Below are the code and all the weights of a small trained network. Each question names an input and a class and asks about switching units off, where a switched-off unit gives its printed mean instead of its output.

import numpy as np


def w(rows, s, z=0):
    codes = np.array(rows[::2]) - 128.0
    scale = np.full(codes.shape[1], s)
    scale[-1] = z or s
    return codes * scale


def f(y):
    return np.maximum(y, 0)


def log_softmax(a):
    a = a - a.max(-1, keepdims=True)
    return a - np.log(np.exp(a).sum(-1, keepdims=True))


def net(x, mask):
    res = np.array(x, float).reshape(1, 6) / 4 @ E
    y = f(res @ A[0][:, :-1].T + A[0][:, -1])
    res = res + np.where(mask, y, B[0][:, -1]) @ B[0][:, :-1]
    return log_softmax(res[-1] @ U[:, :-1].T + U[:, -1])


A, B = {}, {}
E = w([
[124,129,133,120,132,128,122,116,144,127],'x0',
[122,115,123,110,120,117,136,149,112,142],'x1',
[218,40,190,169,99,197,131,156,167,193],'x2',
[100,32,27,168,236,123,204,198,204,40],'x3',
[143,136,101,121,134,133,129,119,134,143],'x4',
[205,136,194,25,136,204,206,13,9,63],'x5',
],0.013)
A[0] = w([
[141,94,125,50,159,167,212,79,100,25,26],'neuron 0',
[124,46,61,114,254,132,211,144,130,21,3],'neuron 1',
[61,199,60,114,194,56,157,123,84,49,114],'neuron 2',
[139,83,107,98,110,138,198,62,74,79,177],'neuron 3',
[71,183,100,62,135,98,154,60,70,68,72],'neuron 4',
[199,127,169,64,91,176,188,63,71,135,89],'neuron 5',
[215,28,185,143,133,169,184,110,143,157,112],'neuron 6',
],0.0093,0.0031)
B[0] = w([
[74,57,15,198,58,73,111,66,207,112,227],'neuron 0',
[171,254,206,93,159,44,8,47,10,178,254],'neuron 1',
[228,27,51,96,154,227,122,237,137,67,219],'neuron 2',
[42,88,119,230,77,52,155,60,173,146,205],'neuron 3',
[199,53,184,74,153,226,119,140,75,104,198],'neuron 4',
[114,153,134,167,87,60,110,85,252,196,233],'neuron 5',
[224,57,122,48,166,234,240,177,108,75,204],'neuron 6',
],0.0075,0.023)
U = w([
[30,82,35,222,161,10,116,192,230,137,254],'0',
[189,36,129,69,160,223,198,160,91,89,63],'1',
[163,247,212,38,88,75,97,63,23,157,93],'2',
],0.013,0.008)

Each question gives the input, the list of numbers given to net, and the class t.
The units are the neurons (one row each of A and B). Each row of codes is followed by its name. A weight is (code - 128) times the scale printed after its matrix; where a second scale follows, it is the last column's (A, B and U).
mask holds one flag per neuron, in row order. A switched-off neuron (its flag False) gives its mean, the last column of its row in B, instead of its output. The means were averaged over made-up inputs and are rounded, as every weight is.
A unit's drop is (log p(t) with every unit on - log p(t) with that unit switched off) / (log p(t) with every unit on - log p(t) with every unit switched off).
The circuit of an input: a set's keep is (log p(t) with only the set's units on - log p(t) with every unit switched off) / (log p(t) with every unit on - log p(t) with every unit switched off). Starting from all 7 units, units are removed one at a time, each time the one whose removal leaves the highest keep (on an exact tie, the one counted first), for as long as the keep stays at least 0.8.
circuit, biggest first: the units of the circuit, biggest drop first
k most important neurons: the k neurons with the biggest drops, biggest first
drop of u: that unit's drop, to one decimal
input [2,-5,-3,7,0,5], class 2: 2 most important neurons => (neuron 1; neuron 4)
input [6,-6,6,2,1,8], class 0: 2 most important neurons => (neuron 5; neuron 0)
input [0,5,-8,1,-8,7], class 1: circuit, biggest first => (neuron 2)
input [-7,-4,3,-3,-7,0], class 1: 3 most important neurons => (neuron 1; neuron 0; neuron 3)
input [-4,3,-6,7,6,-4], class 2: 2 most important neurons => (neuron 1; neuron 6)
input [5,-7,7,4,2,8], class 0: 3 most important neurons => (neuron 0; neuron 5; neuron 3)
input [-6,-6,2,-3,1,4], class 0: circuit, biggest first => (neuron 1; neuron 5)
input [7,-3,6,7,-2,7], class 0: 3 most important neurons => (neuron 0; neuron 3; neuron 5)
input [-2,-6,-6,-4,-1,2], class 1: 2 most important neurons => (neuron 1; neuron 4)
input [3,-4,-5,3,8,2], class 1: 2 most important neurons => (neuron 2; neuron 4)
input [8,8,7,-4,-5,0], class 1: 2 most important neurons => (neuron 1; neuron 6)
input [1,1,-2,5,1,8], class 0: 2 most important neurons => (neuron 0; neuron 3)
input [5,4,7,-5,-2,4], class 1: 2 most important neurons => (neuron 6; neuron 1)
input [-1,0,-1,2,0,3], class 0: circuit, biggest first => (neuron 0)
input [6,4,-4,7,3,-5], class 2: drop of neuron 1 => 0.8
input [1,5,-4,6,-5,-2], class 2: drop of neuron 1 => 1.0
input [-2,5,2,-1,1,5], class 0: drop of neuron 5 => 0.1
input [3,7,-8,1,-4,-4], class 1: drop of neuron 3 => 0.0
